Here is a tiny trained network, its code and every weight. The questions are about switching its units off for an input and a target symbol, where a switched-off unit gives its printed mean instead of its output.

import numpy as np


def w(rows, s, z=0):
    codes = np.array(rows[::2]) - 128.0
    scale = np.full(codes.shape[1], s)
    scale[-1] = z or s
    return codes * scale


def norm(h):
    return h / np.sqrt((h * h).mean(-1, keepdims=True) + 1e-5)


def f(y):
    return y / 2 * (1 + np.tanh(0.7978845608 * (y + 0.044715 * y**3)))


def softmax(a):
    e = np.exp(a - a.max(-1, keepdims=True))
    return e / e.sum(-1, keepdims=True)


def log_softmax(a):
    a = a - a.max(-1, keepdims=True)
    return a - np.log(np.exp(a).sum(-1, keepdims=True))


def net(x, mask):
    ids = ['ΔΠΦΨΩαβεζηθλμξστ'.index(c) for c in x.split()]
    T = len(ids)
    res = E[ids] + P[:T]
    r = norm(res)
    for j in range(3):
        rows = slice(4 * j, 4 * j + 4)
        q, k, v = (r @ M[0][rows].T for M in (Q, K, V))
        z = softmax(np.where(np.tri(T) > 0, q @ k.T / 4**0.5, -1e9)) @ v
        o = O[0][rows]
        res = res + np.where(mask[j], z, o[:, -1]) @ o[:, :-1]
    y = f(norm(res) @ A[0][:, :-1].T + A[0][:, -1])
    res = res + np.where(mask[3:7], y, B[0][:, -1]) @ B[0][:, :-1]
    return log_softmax(norm(res)[-1] @ U[:, :-1].T + U[:, -1])


Q, K, V, O, A, B = {}, {}, {}, {}, {}, {}
E = w([
[62,172,79,156],'Δ',
[165,121,5,74],'Π',
[139,121,110,109],'Φ',
[140,121,96,139],'Ψ',
[149,134,100,137],'Ω',
[140,115,112,108],'α',
[152,105,104,131],'β',
[150,111,118,100],'ε',
[140,118,96,139],'ζ',
[141,131,116,102],'η',
[139,125,115,103],'θ',
[139,124,112,106],'λ',
[135,182,105,104],'μ',
[37,103,117,127],'ξ',
[155,129,117,102],'σ',
[141,117,96,140],'τ',
],0.013)
P = w([
[93,134,199,171],'0',
[89,114,9,67],'1',
[203,113,148,122],'2',
[98,124,162,132],'3',
[81,115,13,61],'4',
[212,118,142,123],'5',
[97,125,164,133],'6',
[80,116,15,61],'7',
[235,131,145,113],'8',
[97,127,165,134],'9',
[76,117,3,59],'10',
],0.0074)
Q[0] = w([
[82,119,171,106],'h1',
[77,178,66,153],'h1',
[106,120,58,76],'h1',
[239,154,130,157],'h1',
[16,101,169,108],'h2',
[137,103,140,252],'h2',
[142,79,222,113],'h2',
[40,121,93,124],'h2',
[131,155,135,165],'h3',
[116,124,162,185],'h3',
[106,126,132,137],'h3',
[201,165,125,118],'h3',
],0.016)
K[0] = w([
[174,111,94,49],'h1',
[93,163,57,150],'h1',
[16,132,106,106],'h1',
[147,149,222,206],'h1',
[121,89,73,65],'h2',
[123,84,99,200],'h2',
[115,49,169,102],'h2',
[145,154,5,77],'h2',
[160,112,136,122],'h3',
[160,83,120,122],'h3',
[147,118,96,81],'h3',
[119,143,225,153],'h3',
],0.014)
V[0] = w([
[114,74,135,124],'h1',
[9,163,109,138],'h1',
[63,76,113,165],'h1',
[97,75,156,63],'h1',
[116,190,175,103],'h2',
[191,189,108,154],'h2',
[86,246,125,110],'h2',
[68,83,127,195],'h2',
[119,118,171,156],'h3',
[69,151,102,119],'h3',
[139,84,131,159],'h3',
[170,107,153,129],'h3',
],0.011)
O[0] = w([
[72,77,80,84,115],'h1',
[3,135,199,214,249],'h1',
[58,114,101,165,221],'h1',
[53,33,153,37,40],'h1',
[94,133,138,47,98],'h2',
[148,180,55,124,254],'h2',
[44,220,130,67,207],'h2',
[68,89,150,197,93],'h2',
[119,144,116,98,153],'h3',
[83,115,92,148,108],'h3',
[135,116,172,103,158],'h3',
[200,128,186,133,129],'h3',
],0.0069,0.0017)
A[0] = w([
[254,40,109,131,6],'n1',
[99,57,115,18,77],'n2',
[129,168,13,237,89],'n3',
[111,166,156,78,183],'n4',
],0.0084,0.0019)
B[0] = w([
[74,133,1,126,186],'n1',
[170,147,247,182,194],'n2',
[161,147,228,144,255],'n3',
[89,183,86,142,153],'n4',
],0.0072,0.0055)
U = w([
[50,159,101,167,111],'Δ',
[150,137,36,107,130],'Π',
[115,76,172,114,71],'Φ',
[127,104,142,176,18],'Ψ',
[192,195,158,174,205],'Ω',
[127,35,171,113,110],'α',
[163,34,40,177,151],'β',
[178,23,124,52,112],'ε',
[131,86,140,192,2],'ζ',
[126,163,219,43,33],'η',
[111,106,203,82,78],'θ',
[112,100,182,96,93],'λ',
[72,210,82,47,179],'μ',
[30,73,97,123,208],'ξ',
[203,137,130,5,93],'σ',
[132,92,131,179,74],'τ',
],0.016,0.004)

Each question gives the input, a string of symbols that net reads in full, and the target symbol t.
The units are the heads (4 rows each of Q, K, V and O) and the neurons (one row each of A and B). Each row of codes is followed by its name. A weight is (code - 128) times the scale printed after its matrix; where a second scale follows, it is the last column's (O, A, B and U).
mask holds one flag per unit, heads first, then neurons. A switched-off unit (its flag False) gives its mean, the last column of its rows in O or B, instead of its output. The means were averaged over made-up inputs and are rounded, as every weight is.
A unit's drop is (log p(t) with every unit on - log p(t) with that unit switched off) / (log p(t) with every unit on - log p(t) with every unit switched off).
The circuit of an input: a set's keep is (log p(t) with only the set's units on - log p(t) with every unit switched off) / (log p(t) with every unit on - log p(t) with every unit switched off). Starting from all 7 units, units are removed one at a time, each time the one whose removal leaves the highest keep (on an exact tie, the one counted first), for as long as the keep stays at least 0.8.
circuit, biggest first: the units of the circuit, biggest drop first
most important unit: the unit with the biggest drop
top k neurons: the k neurons with the biggest drops, biggest first
heads that matter: for each layer, one digit per head in row order, 1 if its drop is at least 0.15 and else 0, layers parted by /
drop when u is switched off: that unit's drop, to one decimal
input Ω Ω Δ Ω Φ ε β Ψ, target Δ: heads that matter	101
input σ μ Δ σ β, target Δ: circuit, biggest first	h1
input η μ μ Ω β ζ, target η: heads that matter	010
input ξ σ Ω Ω σ Ω Δ β β Π Ω, target Δ: heads that matter	100
input σ η η η η, target η: top 2 neurons	n2, n1
input η Π λ, target η: heads that matter	010
input β ε ξ η σ σ, target β: heads that matter	010
input β Ω Δ Ω Ω θ ζ τ θ α, target α: heads that matter	110
input σ σ Ω ζ Δ β, target σ: heads that matter	010
input Ω Ω Ω Π τ Ω Ω σ, target σ: heads that matter	110
input ε Π β, target ε: heads that matter	100
input ξ Ω Π, target ξ: heads that matter	100
input Ω Ω α α Ω σ Ω ε ξ ξ Ψ, target ξ: drop when h1 is switched off	2.4
input β ξ Ω Ω Ω η, target β: most important unit	h2
input Π τ Ω Φ η Π β Ω, target Ω: drop when n1 is switched off	0.3
input β Ω Ω τ σ σ Ω λ θ, target β: drop when n3 is switched off	0.0
